Below are the code and all the weights of a small trained network. Each question names an input and a class and asks about switching units off, where a switched-off unit gives its printed mean instead of its output.

import numpy as np


def w(rows, s, z=0):
    codes = np.array(rows[::2]) - 128.0
    scale = np.full(codes.shape[1], s)
    scale[-1] = z or s
    return codes * scale


def norm(h):
    return h / np.sqrt((h * h).mean(-1, keepdims=True) + 1e-5)


def f(y):
    return np.maximum(y, 0)


def log_softmax(a):
    a = a - a.max(-1, keepdims=True)
    return a - np.log(np.exp(a).sum(-1, keepdims=True))


def net(x, mask):
    res = np.array(x, float).reshape(1, 3) / 4 @ E
    u = 0
    for l in range(2):
        y = f(norm(res) @ A[l][:, :-1].T + A[l][:, -1])
        res = res + np.where(mask[u : u + 5], y, B[l][:, -1]) @ B[l][:, :-1]
        u += 5
    return log_softmax(norm(res)[-1] @ U[:, :-1].T + U[:, -1])


A, B = {}, {}
E = w([
[2,180,76,113,122,119,146,150,90,142,92,91],'x0',
[64,156,49,122,53,183,226,59,198,17,114,154],'x1',
[139,148,176,154,92,24,194,109,82,105,85,144],'x2',
],0.0087)
A[0] = w([
[176,104,123,140,141,149,96,136,191,171,161,182,144],'0.n0',
[140,103,147,106,138,113,110,101,214,142,145,138,55],'0.n1',
[120,123,107,91,254,193,13,186,161,222,174,52,1],'0.n2',
[47,148,94,105,185,76,108,198,107,246,111,74,116],'0.n3',
[98,201,132,140,119,71,108,155,85,161,103,103,114],'0.n4',
],0.0074,0.0054)
B[0] = w([
[166,120,8,118,155,16,93,184,186,129,191,212,210],'0.n0',
[76,163,198,195,83,131,133,208,230,105,134,124,152],'0.n1',
[233,24,34,166,135,27,10,87,141,44,169,241,255],'0.n2',
[64,223,194,63,255,147,142,148,231,161,110,179,246],'0.n3',
[210,208,133,238,116,160,11,223,169,150,221,130,194],'0.n4',
],0.0097,0.0089)
A[1] = w([
[206,124,155,165,113,112,99,173,2,155,137,133,147],'1.n0',
[147,175,157,227,78,109,129,128,133,54,126,78,99],'1.n1',
[99,123,38,165,70,169,156,146,147,117,150,97,67],'1.n2',
[176,59,128,90,133,100,180,149,157,112,91,144,6],'1.n3',
[123,110,101,113,38,241,190,47,129,127,119,97,111],'1.n4',
],0.008,0.0024)
B[1] = w([
[69,117,69,87,52,171,190,72,87,40,114,63,247],'1.n0',
[148,90,69,114,137,71,91,168,124,144,164,134,234],'1.n1',
[80,72,218,161,53,149,190,30,118,200,88,42,253],'1.n2',
[92,98,174,141,135,171,119,149,194,247,135,127,209],'1.n3',
[131,50,189,85,91,93,159,77,150,143,132,140,234],'1.n4',
],0.011,0.0038)
U = w([
[68,116,112,112,203,191,113,30,125,83,65,158,2],'0',
[89,45,190,123,55,136,240,2,159,157,116,82,131],'1',
[74,239,241,142,222,180,119,176,137,186,106,128,87],'2',
[98,176,71,116,77,113,136,137,59,39,143,58,154],'3',
[200,120,122,193,160,39,63,162,186,140,211,220,220],'4',
],0.011,0.0036)

Each question gives the input, the list of numbers given to net, and the class t.
The units are the neurons (one row each of A and B). Each row of codes is followed by its name. A weight is (code - 128) times the scale printed after its matrix; where a second scale follows, it is the last column's (A, B and U).
mask holds one flag per neuron, layer by layer. A switched-off neuron (its flag False) gives its mean, the last column of its row in B, instead of its output. The means were averaged over made-up inputs and are rounded, as every weight is.
A unit's drop is (log p(t) with every unit on - log p(t) with that unit switched off) / (log p(t) with every unit on - log p(t) with every unit switched off).
The circuit of an input: a set's keep is (log p(t) with only the set's units on - log p(t) with every unit switched off) / (log p(t) with every unit on - log p(t) with every unit switched off). Starting from all 10 units, units are removed one at a time, each time the one whose removal leaves the highest keep (on an exact tie, the one counted first), for as long as the keep stays at least 0.8.
circuit, biggest first: the units of the circuit, biggest drop first
k most important neurons: the k neurons with the biggest drops, biggest first
top k neurons in layer l: the k neurons of layer l with the biggest drops, biggest first
drop when u is switched off: that unit's drop, to one decimal
input [-1,-2,6], class 3: circuit, biggest first -> 1.n0, 0.n3
input [6,2,2], class 2: most important neuron -> 0.n2
input [-3,-3,4], class 3: circuit, biggest first -> 1.n0, 0.n3, 0.n2
input [7,5,8], class 1: circuit, biggest first -> 1.n2, 0.n3
input [-2,1,7], class 3: 4 most important neurons -> 0.n3, 1.n0, 0.n2, 0.n0
input [0,-5,4], class 2: 2 most important neurons -> 0.n2, 0.n0
input [4,3,-2], class 1: 2 most important neurons -> 0.n3, 0.n2
input [3,3,7], class 3: top 2 neurons in layer 0 -> 0.n3, 0.n0
input [-3,-2,7], class 3: 2 most important neurons -> 1.n0, 0.n3
input [-2,-8,7], class 2: top 3 neurons in layer 0 -> 0.n2, 0.n0, 0.n3
input [-2,-3,6], class 3: 2 most important neurons -> 1.n0, 0.n3
input [4,-4,2], class 2: 2 most important neurons -> 0.n3, 0.n0
input [3,3,0], class 1: drop when 0.n3 is switched off -> 0.4
input [7,-6,6], class 2: drop when 0.n2 is switched off -> 0.1
input [-7,8,3], class 1: circuit, biggest first -> 0.n2
input [-3,6,7], class 1: drop when 0.n2 is switched off -> 0.6
